[152 104 122 131 116 152 132] yields 152
[146 137 103 128 132 134] yields 146
[109 136 134 116 128 150] yields 109
[133 123 131 155 117 126] yields 133
[154 148 146 102] yields 154
[125 156 138 106] yields 125
---
Input:
[[115 144 123 144 130 122 110]
 [146 133 103 114 121 127 112]
 [121 138 135 156 122 129 110]]
Output: 130

Input:
[[137 133 150 113 131]
 [141 122 108 130 113]
 [139 107 138 119 132]]
Output: 150

Input:
[[132 128 130 127 135 116]
 [127 130 129 126 151 117]
 [131 130 128 127 127 109]]
Output: 127

Input:
[[136 127 111 122 127 134 118]
 [129 129 129 130 128 128 126]
 [108 108 114 130 158 106 137]]
Output: 127

Input:
[[138 113 121 100 115 123]
 [121 130 148 127 120 104]
 [134 133 103 144 127 147]]
Output: 100

Input:
[[117 125 131 134]
 [120 122 141 151]
 [118 127 129 131]]
Output: 125
---
[137, 126, 114, 124, 128, 106, 124] yields 114

[124, 101, 116, 123, 131, 149, 107] yields 107

[134, 142, 141, 149, 142] yields 141

[[124, 121, 122, 125, 129, 138],
 [125, 123, 118, 116, 122, 150]] yields 118

[120, 136, 112, 103, 118, 152, 134] yields 112

[104, 121, 122, 132, 152, 130, 127] yields 121

[135, 141, 118, 105, 106] yields 106

[105, 124, 118, 100, 145, 155] yields 105

[134, 152, 156, 138, 132, 131, 129] yields 131
---
array([150, 144, 132, 123, 101]) ans = 132
array([116, 127, 149, 129, 105]) ans = 127
array([118, 123, 128, 151, 148]) ans = 128
array([135, 156, 147, 146, 128]) ans = 146
array([135, 147, 149, 142, 132]) ans = 142
array([132, 137, 102, 124, 125]) ans = 125
array([127, 123, 108, 153, 118]) ans = 123
array([143, 119, 129, 155, 123]) ans = 129
array([143, 137, 118, 119, 149]) ans = 137
array([148, 135, 131, 133, 101]) ans = 133
---
[99, 107, 107, 139, 155, 142] --> 155
[154, 128, 138, 129, 116, 152] --> 116
[99, 152, 127, 147, 154, 145] --> 154
[136, 142, 119, 152, 108, 116] --> 108
[157, 117, 120, 105, 142, 152] --> 142
[136, 113, 136, 146, 120, 154] --> 120
[113, 113, 107, 112, 100, 99] --> 100
[153, 112, 127, 110, 149, 133] --> 149
---
[[153 120 113 127 110]
 [155 123 114 131 113]
 [152 123 116 128 112]] 131

[[144 145 136 149]
 [105 101 157 104]
 [153 147 130 152]] 157

[[154 121 153 154 144 152]
 [112 153 112 110 146 109]
 [131 141 131 133 121 134]] 146

[[139 120 128 132]
 [120 134 145 129]
 [128 127 152 138]] 145

[[145 137 137 125 114 126]
 [106 153 130 146 127 129]
 [113 135 123 114 103 142]] 127

[[123 133 148 120]
 [133 124 127 131]
 [157 104 119 153]] 127
---
array([126, 141, 105, 110]) Answer: 141, 105

array([[158, 130, 126, 129],
       [113, 131, 127, 123],
       [150, 125, 123, 124]]) Answer: 158, 113

array([127, 109, 136, 148, 116, 104]) Answer: 148, 104

array([[127, 103, 129, 117, 118, 141, 136],
       [132, 120, 133, 129, 133, 128, 115]]) Answer: 141, 103

array([156, 142, 147, 117, 136]) Answer: 156, 117

array([[121, 140, 122, 150],
       [124, 128, 157, 117],
       [134, 128, 141, 101]]) Answer: 157, 101

array([124, 132, 143, 133, 126, 128, 103]) Answer: 143, 103

array([126, 119, 102, 140, 137, 109]) Answer: 140, 102

array([141, 114, 146, 134, 116, 105]) Answer: 146, 105

array([[123, 129, 148, 149],
       [135, 146, 150, 144]]) Answer: 150, 123
---
[[116 126 129 140 129 145 107]
 [112 154 133 107 136 152 138]
 [138 152 138 109 139 129 153]] -> 138

[[146 136 125 149 146 125 136]
 [115 121 150 136 117 142 118]
 [140 146 113 117 139 117 146]] -> 140

[[129 132 129 127 150 141]
 [129 134 128 125 144 140]
 [129 133 129 126 148 141]] -> 129

[[135 121 138 141 122]
 [153 150 111 105 149]
 [135 135 125 134 137]] -> 135

[[128 126 127 131]
 [129 105 128 140]
 [127 141 128 135]] -> 127

[[128 141 128 117 130]
 [128 106 129 129 123]
 [128 130 128 124 107]] -> 128

[[128 126 108 153]
 [146 135 138 133]
 [151 125 157 107]] -> 151
---
[[116 146 154 109 154 146 109]
 [147 122 132 133 131 122 133]
 [153 117 139 129 118 117 128]] yields 109

[[122 134 120 137 130]
 [112 135 117 146 123]
 [129 104 149 112 149]] yields 130

[[109 113 105 117 140 124 135]
 [119 116 107 127 143 127 131]
 [116 114 114 118 150 123 137]] yields 135

[[149 131 141 141 126]
 [121 140 119 136 121]
 [125 152 127 129 135]] yields 126

[[130 129 130 120]
 [133 130 133 106]
 [130 129 130 119]] yields 120

[[134 121 111 145]
 [119 133 138 126]
 [149 143 138 118]] yields 145
---
133	128	146	133	133	133
148	128	131	149	148	148
129	128	149	129	129	129
Out: 146

123	129	130	149	117	129
112	130	129	132	119	135
124	128	126	147	113	127
Out: 130

122	151	113	132
118	116	137	150
132	126	123	126
Out: 113

146	143	149	139	142
146	144	151	142	138
146	144	143	136	141
Out: 149

131	114	134	151	147
124	133	116	117	119
127	117	137	149	146
Out: 134

118	113	114	145	135	119
126	127	148	133	143	119
120	130	139	136	131	101
Out: 114

125	130	129	135
133	114	132	128
126	152	128	127
Out: 129

133	123	125	118	146	128
122	135	132	141	104	126
125	131	129	133	120	128
Out: 125
---
137,117,101,132,139,112,115 Answer: 101
104,124,123,127 Answer: 123
106,127,143,148 Answer: 143
152,127,114,149 Answer: 114
125,151,135,143,124 Answer: 135
137,133,106,131,102 Answer: 106
133,130,152,119,118 Answer: 152
115,134,130,145,113,100,132 Answer: 130
---
[[113 129 152 128 128 107 129]
 [108 140 152 141 140 103 138]] result: 128

[[120 137 132 116]
 [133 127 152 131]
 [123 128 118 118]] result: 127

[[129 142 121 138 129 149]
 [127 137 121 132 125 149]
 [128 139 121 134 127 148]] result: 132

[[121 135 134 156]
 [123 138 117 114]] result: 135

[[131 121 130 127 112 110 114]
 [117 135 129 118 114 123 128]
 [134 122 141 130 117 110 104]] result: 114

[[114 154 126 133 115]
 [148 121 128 129 135]] result: 126

[[106 125 130 110 116]
 [146 140 137 112 121]] result: 130

[[128 107 112 123]
 [141 119 127 106]] result: 107
